Each row comes from the steps of one walk. Every step used is in the known rows, and no mark comes twice. Write the walk behind each row, first mark first.
Known rows:
P U Q X R Z C W L: [   1 -211   43 -136   75  138   53  -16 -153  153 -113 -326  -32   67
  112 -565  334   43  171  461  -40 -118   72   -3  -20 -112 -160  111
  -15   33 -184 -229  104 -315 -112   80  -27 -132 -174  -87   95  214
  -85  -22  130 -227   47   19  -62 -103   45]
Q M R Z T: [-105  -76  -87 -252  -35  130  -23   20 -107   -5  -75 -481  -31   40
  109 -147  189  -26 -162  174 -103  -51   51  232  -55  100   33 -159
  -17  140    0   11   17 -133  -89  -29   99 -128 -103   76  -54  -47
   -1 -204 -100 -172   57   27   22  -32 -259]
R Q P U: [ 252 -226  -31  -11   51  219  -96  181 -112   65  189 -174 -103   54
   81  134  -32  168 -122  -84 -244 -263 -140  185  153  -57   96  233
  255  -51    3   49   51   54 -103  -42   36    7 -253   45  -84  240
 -218  150 -208    8  -55  150  -55 -109   19]
Z T C X Q: [ -67 -270 -104 -128  -30  149  113  -40  120  -33   81 -249  107   47
  160 -179  385  260   58   37 -198  121  -74   63 -102  -76   32  174
   39  -47 -236  -24  -83 -230  -85  -74 -142   67  -45  -12 -227  -81
  204   25   41 -241  -51   97   60 -223 -239]
U Q X T Z: [ 138 -351  -72  110   35  277   22   80  205 -102  -65 -197  -17    2
   -1 -372  192  -94   70  249  -34   -9 -157   55  -28   58  139  -52
   10  163 -228  -36  121 -112   48   13 -140  109  156 -206   22  140
  245  -74  133 -156 -191   88   -3   74 -105]
N C R Q X Z W: [  39 -563  163   71   97  208  141 -142   27   81 -126 -439   -2  -35
  128 -280  140  265  -98  320   55    1   46   34 -167  -53  -39  -14
 -104  -16 -120 -323  -53 -200   -5  -99  -92  -39 -135  -81 -151  -51
  175 -219  -11   38 -228  -16  118 -202 -252]
W T N L X Z C R: [-126 -181  -13 -284   16 -165  130 -220  -56   67 -260 -329  163  -24
   37 -296  258  102   13  119   32  216  169 -117 -139 -103  -39   83
  -44  -19  -30 -389  -68 -339  -60 -323  -78  -95  -51   24 -197  211
  116 -198   98   48  226 -123  108  -85 -315]
Q R Z X T C: [  41 -333 -132 -153  -39  205  132  -41  180  -46 -273 -433   89   52
   74 -275  418  -91  -27  183 -115  116  -30   66 -111  209   43  -76
 -144   38 -302 -200   13 -317  -34 -182 -171 -126 -162  -48 -134  -10
   72 -153  -94 -142   31   18  140 -116 -258]
Q X R Z C W T N L M: [-195   57   25 -387  -25  181   87 -292 -175  135  -71 -340   49  -57
   99 -363  330 -157  156  120  139  137   59 -140  -29 -102 -168  -98
  -88   61 -207 -425   -6  -80   38   -7  -48  -24  -20 -135    3   83
   63 -289   66  -48  165  -96 -135 -126 -181]
Z T N L X R Q P U: [   9 -208   24 -239   56  167 -127   -2 -162   71  314 -265  -26   -1
   37 -154   61   35  -60  -63 -188 -174  -47  -28   80   -5   34  233
  335   35  -87  -78    8 -116 -196 -230  -13  -58 -308   55  -87  436
 -222  120 -169  -58    9  172 -114  -62 -119]
M U Q R: [ 130   50 -139   58   40   56 -152  158 -146   26  277 -160 -229   47
  148  -57 -132 -191   46   -7 -256 -211 -192  -26   -6  -70   74  -32
  181  176   90  -35  161  -25 -103  -83  -33  -71 -134 -133  202  212
 -186  155  -20 -135 -135  -19   44  228  100]
Z T C W: [-132  -60  159 -229  110  132  174  142    4   43 -139 -134  109  -13
  -85 -163  308  346   57  407  -66  164  -25  -92   -8  -68 -151    8
  -19  -50 -287 -247  -67 -315   88   -9    3    0   21  -56    7 -106
   14  -12  189   -1  -29    6 -104 -101  -61]
Z X T N C W L M P: [ -29 -168  133 -235   87  335  271 -228  -24  -43   67 -167  -20  119
   62  -94  192   47  -49  113  -74   32 -206 -234  -69  210 -233 -257
   19 -111 -267 -215 -193 -386  -15  134  -43   73 -143 -161  -83   29
   44  -63  160 -160  238  -26 -262 -248 -243]
W L X R Z C T N: [-139 -185   97 -395  -54 -111  153 -222  -43   57 -143 -394  195   33
   -6 -386  334  -17    5  133   -3  251  121 -220 -159  -39  -81   85
   57   37 -147 -325  -56 -412  -82 -152  -55  -97 -204   27  -23   90
  163 -113   95 -263  305   12   -1 -166 -382]
Z T W N L X R Q M: [-284  -99  165 -420   27   80 -209 -263  -64   27  395 -105 -100  -50
  -47 -388    9  124  -19 -185    0 -108  -18 -103  -70   19  -62  189
  150   49 -239 -128  107  -71 -125 -117   -3  -62 -340   74 -195   89
  -43  -82   29  -45 -161 -148 -102   57 -151]
X Q Z W P: [ -96 -239  -42  -49   34   67  -17 -120  -20  105   14  -93  -30  -43
  180  -99   25  -19  154  250    7  -54  168 -102  -29   37 -213  -28
  102  139  -57  -11   -9   78  155  124  -74  -62   66    8   52  102
  173  143  -70   -1   -6  234  -74 -143  146]
W L X Q M R Z T: [-331 -238 -174 -249  -58  -77  -71 -188  -88  -11  112 -491  -32   43
  177 -463  148 -135 -144   31  -98 -144  138  122 -164   -7  -52  -67
   10  196   -4  116   42 -229 -268  -82   48 -185 -178  128 -159  -35
  117 -111   80 -364  118   23  -18   40 -217]
R Z C W: [   5 -126   39 -243  114   89  155  -42 -103  149 -355 -306  106   55
   30 -203  240  143  -33  468   51  127   71   32  -48  -77 -154  -80
  -42  -27 -157 -241  -37 -268   10   18   70  -74 -109    0  -26 -131
    6 -124  106   46  106  -98   20 -204 -102]
Z T W C X R Q M P U: [ 233 -301   58 -297    7  465   42  146  -93   39  190 -396 -102  127
   63  -55  170  537  -32  -42 -396 -223 -236  173   -3  207  149  177
  394 -235 -270  -18   68 -133  -64    6   73   83 -350  -21 -187  374
 -171    3 -160  -93 -105   17  -85 -172 -423]
C W P U Q X R: [  38 -102  -73   13  -27  154 -205   46 -121  147  139 -195 -142  -46
  228 -306   72  -48  327  348 -117 -213  -48   67   20 -125   57  115
  208   98 -154  -78  187  -49   85  120  -77   20   84 -105  171  417
  -48   57    7  -47 -139  151 -129   54  105]
X Z W T N: [-112 -225  222 -384    3   10  122    4  102 -115  -46 -124  103  -17
 -167  -39  117  225  -13   68   69  217   69 -145  -25 -121 -106   49
   86   29 -128 -258  -81    7   17  -87  -35  -56  -43  -64  -35  241
  194  -90  -29  -40  114   -8  -50 -183  -79]
W C R X Z T N: [ 116 -389  170 -202  -17  198  302 -204   43   13 -174 -439  184  115
  -35 -189  422  278    2  244  -11  215  -48   86 -162  -41   77   75
  -74 -141 -222 -259 -157 -393   -5 -184 -112   79  -32   61  -78  154
  228 -242  -91 -167   79   63  155 -300 -448]
C R Z T N L X Q P U: [ -33 -355 -166 -217   81   63  -41 -153 -171  197   84 -436   54   40
  143 -284  162    9  -60  226 -201 -144 -122  233   91 -125   45   68
  173   36   -2  -74  -49 -235 -283 -334   50  -98 -235   90 -144  374
  -59  -13 -160 -165  374  173  -35 -200 -183]
P U Q Z X T W: [ 105 -384   13  -60  116  377  109  150  106  -87 -155 -234  -24   57
   12 -310  257  -58  107  356  -62 -114  -59    5   47  124 -113  -82
  215  150 -261   -5   33 -159  -70  -17 -133  -80  -42 -204   88  286
   84   31  -13  -47  -48  248  -77  -59   56]
P U Q X: [ 128  -82  -65  162   64  138  -48  247 -112  -89  173 -194 -135   20
  120 -243  -17 -140  190  170 -154 -267 -221  178  -16 -163   80   38
  141  171   32   66  174  -69  -72   38  -15   38  142 -204  148  305
  -74   -4   12 -167  -67  206  -51  141  259]
Z X R Q: [  91 -237  -38  -60  -98  243 -109 -101   51  -28  123 -198  -42   75
  283  -87  198   65  -27 -318 -109   -5   50   -1 -119   61   93  242
  134  -82 -215  -33   53  -92  -94  -49 -133   88 -353  137 -163  -16
   20  -56 -158 -157 -261  -70  121 -135 -214]
C X T Z W N L M Q: [   4   18   10 -221  129  216  275 -282  -46   63  259 -140  -83    3
  -13 -102  286   -3  127   55   30   34  -28 -302   41  286 -156 -262
  -30  134 -258 -284   -7 -283  -87  220 -150   73  136 -315 -183   52
  337  -97  129  -88  -75 -178 -160 -154 -271]
L M P U Q X T Z W C: [ 254 -276   20  -49   39  418  212  211  -10    2 -117 -354  -69   60
   22 -136  158  143   81  445 -250 -153 -259   14   -7  188   79 -278
  155   -3 -216 -198  102 -195   45  119  -18  132  170 -314   -1  363
  173 -109  171  -64  -31   36 -209  -20 -164]
N L M R Z X Q P U: [ -25 -144 -342 -104   -1  256  -96  -54 -134  147  118 -418 -145   95
  412   12  187 -175  -54  -53 -200 -281  -53  238  150   10  -50  -76
  135  146  -47   17  -21  -45 -248  -29  -29 -120 -310  -40 -237  282
 -118    2 -197  -88  227   49  -99 -132  -47]
T W N C X Q R: [-109 -233  -12 -118   38  -12  -67 -327  124  136  300 -211  -29   38
   10 -224   50  148   60  -89  -52  -35 -115  -15 -163 -319 -112  156
   74  -19  -89 -155  -54 -134  -24  -35 -187 -137 -204 -140 -195   36
  247  -48  -57  -59  -39 -109   94  -96  -87]
R Q X Z T N C W L: [-213 -500  375  -97  178  219  266 -175   21   19  122 -265   46   90
  -92 -543  255  225    9  198  123    2  -21 -164 -205 -221 -269  135
  -64   -9 -261 -249 -162 -345   34   91  -92  -23 -144  -78  -44  -31
  123  -85  185 -219 -143   89  -79 -225  -98]
C X Q M U P: [ 181 -270  -55   21   34  211 -241   85   45  -77  289 -146 -222  203
  243  121 -146  140 -172 -239 -454 -193 -457  338   51   71  224   74
  264  -49  -80  181   67   74 -155  -74   36   89 -356   60 -151  158
 -203  298  -63 -304  -42   65   61  -81 -128]
C R Z W P U Q M L: [  85  -78  -85 -132  -28  -28 -236  -98 -182   34   46 -237  -70 -146
  297  -99   36  157  128  338 -119 -205 -136  267    5  133   -3  180
   98   69   96  -80  155 -164   10  -41  110 -136   14   53   49  194
 -188 -285 -225  -50  193 -125  -83 -140 -125]
P U Q Z T W C X: [ 102 -251   87  -53  114  214  325  174   12   63 -174 -276   83  136
 -100 -205  258  328  172  316 -137 -104  -71   77  -74  -65 -109  156
  207  -40  -59  -60  -16 -228  -30   90  -38    5  139 -252   52  221
  180  -26   57  -34  -78  161   33 -162 -112]
M R Z X Q P: [  22 -358 -228 -150    6  188  -95 -105   62   -7  -43 -407  -76   91
  276   -2  112  -19 -194    5 -116  -85 -105  244  -16  -87  -50   12
  145   78  -54   35   24  -68 -258 -130  -71  -95 -399   65 -239   38
   68  -27 -133 -214  131  -14   85 -142  -44]
T W L X Q Z: [-231 -332  -33   42   99  -87   38 -246  103    1  108 -109    1  -30
    8 -477  -21 -131   71  -68  112  -88  135 -247  -82  -48 -303    7
  116  150  -26   47   71  -66  -87  -83 -127 -137 -123  -56   57   59
  214  148  158 -118   11  138  -10  155  157]
T C W P U Q X: [ -12 -118   -7   51  127   95   18  280 -121   26   70 -175 -102   19
  146 -259  101   74  351  444 -179 -208 -186  137  -48 -268  -98   97
  143  123 -144 -121  159 -265  143  152  -47   46  227 -205  119  303
  -60   52  122  -37   19  200 -169   56  291]
U Q R Z: [  84   -8 -161  -14  -23  -15  -95  -74  -81   85  -33 -325  -60   49
  117 -236  -14 -238   29  167  -34 -105  -14  100  -74    8   39   10
   20  130   85  -49  173  -69  -59  -40   29 -119  -53  -55  178   55
  -33 -145 -124 -191   24  -90  128   41  -21]
L X T N: [ -99 -257   54 -160   -7  -68   24 -195   47 -154   51 -164   79  -42
 -138 -189  -13 -246  -53  102   38  100  -55  -63 -105   16   12 -171
  103   96  -69  -60  -42 -248  -89 -199  -92  -21   44   11  -14  130
  167  -28   66  -31  142  143  -44   45 -105]
Q X R Z T N C W: [-101 -329  199 -253   94  213  103 -178   -5  174 -118 -456  129   27
  -43 -429  250  122   17  532   88  123 -104   23 -149 -238  -76  -72
    4  -25 -183 -373 -115 -342   69 -103  -26  -67  -90  -89   65   40
  140 -278   61  -38   16   48   -8 -209 -263]
N L M U Q Z T W: [-109   45   89  -81  213  357  206  123 -169   80   50 -112 -105    6
   46 -268  176 -113  132  232  -25 -120  -59 -277  111  100 -277 -278
  123  223 -125 -137    4   14  -27   72  -38  -36   45 -257  219  110
  -43  107  160  -52  -54  153 -227   71    7]
R X Z W C T N L: [-131 -257  315 -266  153  144  382 -210   11   47  -88 -205  115   81
 -253 -205  177  256   94  264  290  182   19 -141 -110  -25 -144  127
  -37   23 -323 -312 -235 -260    7   15  -26  -28  -33 -205 -153  150
   79 -113   60  -55   54 -109   10 -302 -179]
X R Z T C W N L M P: [ -68  214   84 -379  125  340  253 -233 -134  209    9 -292  -16   23
   32 -139  291  132   96  140  -29  127 -144 -267  101  313  -84 -359
  -92 -131 -326 -403  -15 -234   68  142   11   39  -76 -103 -128  106
  -63  -71   74 -156  180 -203 -173 -129 -310]
R Q X Z W N L M: [-184  -38  169  -48   98  246  168 -315  -87   27  279 -136 -129  -55
   85 -218   97 -125  101 -179  169  -58   -3 -219    1   92 -180 -192
 -199  147 -211 -245   -3   71  -16  215 -113   51   -2 -177 -178   -1
  129  -98   20  -74 -154  -71 -113  -76   28]
M P U Q Z W T N C: [ 157 -156  166 -277  188  128  129  233  -71    0   36 -311   10  119
 -114   33 -102  255   27  341 -146  -55 -196  -97  -72 -199  -89   12
  372  -17  154 -300  -73 -285   96  -80   57 -100   43 -269  123  474
   -8  -60    1   20  178  108  -87 -106   53]
Q R X T C W N L M P: [  62  113   19 -207  176  354  235 -340 -104   38  234 -290 -128    3
  -64 -118  121   -4   90    8   31   22 -211 -227   25  285  -92 -269
 -132  -41 -390 -274  -27 -280   47  156  -90   25  -19 -264 -158   76
 -113   13   16 -126   45 -179 -110  -18 -130]
N C R Z X: [  59 -324 -132  -42   19   54  170 -159   55  178 -391 -389  146  172
  262 -152  311  148  -92  189  -69   58  -15  264 -185  -79   23   44
 -172 -129   -9 -212 -124 -406 -107 -151  -10  -38 -178   27 -225 -128
  164 -366  -89  -45  215 -136  227 -354 -415]
W T C R X Q M L: [  73 -196 -138 -209 -117   12 -199 -283   90 -149  208 -304   36 -169
  180 -174  186  358   34 -217  -43   48 -235  197 -130 -111  173  468
   -3 -105 -113  -88   90 -185  -37 -309  -89  -48 -104   80 -240  -40
  -33 -335 -106 -203  -12 -262  117  -50 -282]

Which walk is each row?
[ 202  -69    7 -260   94  334  107 -313 -190  -33  294 -253 -132  -25
  -29  -17   98 -217  -41  158   78  -79 -198 -145   83  206  -98 -110
  135  115 -183 -163   14 -182 -187  -71 -117   28  -57 -173   19  140
  -42  -51  -28 -118   40   43 -191 -110 -137] -> R X T N L M Q P
[  26 -242  -54 -107   29  200   -9  205  -36    1  -62  -95  -60   96
  170 -205  214  -23  234  406 -186 -226  -37  114   -7  -31  -54   59
  269  116 -251   58   44 -170   -2  152  -90  -15  117  -91   -9  390
   32   61   11  -64   98  218 -232 -155   44] -> Z X T W P U Q
[  42 -562   14   54   47  231   77 -105   28   78 -119 -265  -13  -37
  177 -258  267  199   64  262  -69  -14  109  118 -118   27  -35   24
  -68   15 -289 -151   21 -145  165  147 -129  121   94   26 -191  -20
  315  -79  -76  -74  -90  111  -33 -251 -274] -> C R Q X T Z W P
[ 178 -299  -95 -210 -106  188   14  -27  138   51  -42 -335  105   81
  176 -120  407  414  -31 -332 -169  165  166  -25 -141  -77  161  472
  143 -161 -235 -199   35 -124   16  -11 -161  120 -214   28 -315   16
  233 -101  -70 -104 -282 -168  190 -248 -546] -> W T Z C X R Q
[ -11 -205  218 -119  157   80  200 -204   24  253 -192 -274  118   24
 -109 -211  240  316    6  340    8   98  -45  -43  -74 -194 -122  -80
 -117 -143   31 -399 -146 -344  117 -113  -93 -108   20  -51  -48  -18
  287 -207   20   69   89   34   90 -170 -241] -> Q Z T W N C R
[  48 -527 -161 -260   24  196  -89 -114  -23  134  155 -433  -91  230
  400  -73  156  132 -166   47 -370  -84 -425  389  -90 -233  129  -26
  112  -32  -35 -223  -93 -374 -208 -394   -1  -13 -577  105 -211  123
   -3 -154 -103  -82  251  -42  132 -251 -372] -> T N C R Z X Q M U
[-266   97  -88  -87    0  193  -27 -237 -167  -15  277 -353 -119  -29
  239  -84  161 -388   72  -82   20  -10  102 -151  -10   51 -241 -341
   73  259   36 -101  -87 -139   32   13 -135  -81   12  -40   63   63
   94  -25  -62 -128   66  159 -107  123   41] -> X Q Z T N L M R
[ -39 -159  226 -285  104  -35   71   49   21    5  -60 -181   91   53
 -162  -76  -54  165   22  376   55   83  -41 -139 -159 -339 -180  119
  197   43  166 -364 -100 -242  101 -132  -17 -132  101 -211  153  171
  185 -181  101   78   69   35  -16 -121   68] -> U Q Z W T N C
[-223 -103  -27 -230    5 -110   59 -205   -1  141 -205 -322  191 -168
  129 -380  288  137  201  327   56  120  117 -169 -159   71 -106   53
   25   10 -232 -229   61 -314  166    7  -81 -116  161   63  -71   40
   75 -148  106  -30   76  -77  -95  -74 -345] -> M L X R Z T C W P
[ 256 -387 -251 -181   20  230   17   33  -44  152  -73 -460   41  110
  235  -47  279  178 -100  195 -294 -120 -120  304  106  -67   91  186
  182  -28  -65  -11  -22  -87 -228 -127  -15  -72 -305   -7 -223  252
  -42   67 -189  -87  164  165   59 -345 -203] -> R Z C X Q P U
[-166 -327  353 -129  206  149  231 -169  -44   88  109 -160   68  121
 -137 -355  170  221   -6  173   98   15   50 -221 -152 -189 -364  168
   14  -54  -84 -236 -199 -391   87   85  -33  -62 -140  -26   84 -120
   80   -7  123 -133  -70  111  -50 -225    1] -> R Q Z T N C W L
[ 184 -158 -116 -301   16  153   45  135  -74   69  -65 -529   25   64
   67 -335  281  234  118  277 -112  -41   98   -9  -65 -233   94  357
  169   88 -244 -178   61 -181  -32  -20  -36 -113   -4 -226   -1  366
  -29  -72   28  -94 -176  -55   53 -106 -111] -> P U Q R X Z C W T
[ -17  109  221 -169  375  301  238   89 -140   42  183  -62 -117   92
 -215 -239   19   98  225  168   11 -161 -206 -212  120   82 -232 -171
  183   78 -109 -112   15 -133   19  180   22  -75   45 -257   31  458
 -146  155   17 -163  120   82 -163   40  269] -> M P U Q Z T W N L
[-111 -191   72 -343  197  158  152 -255  -61   10   75 -251   75   72
  -87 -342  190   90  150   86  229  142   45 -114 -110 -305 -248  240
   83   63 -213 -214 -141 -229   12  -77  -78  -64  -76 -121  -80  128
   32  -33   34 -105   62    1   55 -180  135] -> R X Q Z C W T N L
[-340 -191  100 -272  189 -153  226 -216   25   12 -205 -368   40  -33
 -223 -268  109  -64  -49  331  177  116  141  -79 -132   22 -194 -386
 -182  120 -137 -373  -46 -500 -115  -75 -120 -282   40  -82 -356   15
  173  -85  176   38  204 -155   21   57  -68] -> M R Z W N L X T C
[-162  -93  -30 -227   42   41  115  -14  -79  224 -188 -312   83   10
   93 -270  314  136  171  429  -95   44  113  -13  -94  -28 -170   27
  -53   34 -251 -216    9 -229  238  126  -12  -89   86    9   33   -1
   33  -44  -18  -54  100   59  -79 -174 -152] -> Q R Z T C W P
[  34 -102 -102 -230  -26   71 -275  296  -37   52  179  -12 -134   55
  230   -9   46  242  132  354 -334 -231  -70  178   97   43  -31  246
  265  178  -97  -49  146  -89   93   61  109    9  -70  -97   86  404
  -74   11  -58  107   61   39 -223  -76   27] -> T Z W P U Q M
[-210 -158  326 -148  206  116  236 -120 -157   20   44 -291  -51   64
 -194  -45  -30   97   48   62  198   51   63 -138 -153 -113 -304  -27
  147   80  -11 -308 -148 -310   94   71  -15  -88  -63 -113  -52   12
   48  -45    3  -39  -14  -43   26  -51   96] -> M R Q Z W C T N L
[-155 -244   72  -42  168 -109  166 -170  -94   10   -1 -219   40   24
    7 -438   44   14  -15   -7   66  -40  225 -286 -197  -55 -338  134
   47   76  -33 -103   36 -360  -92   16  -32  -82 -136  -26   -7 -139
   66   93  254  -63  -95   15   30   54   80] -> R Q Z C W L X
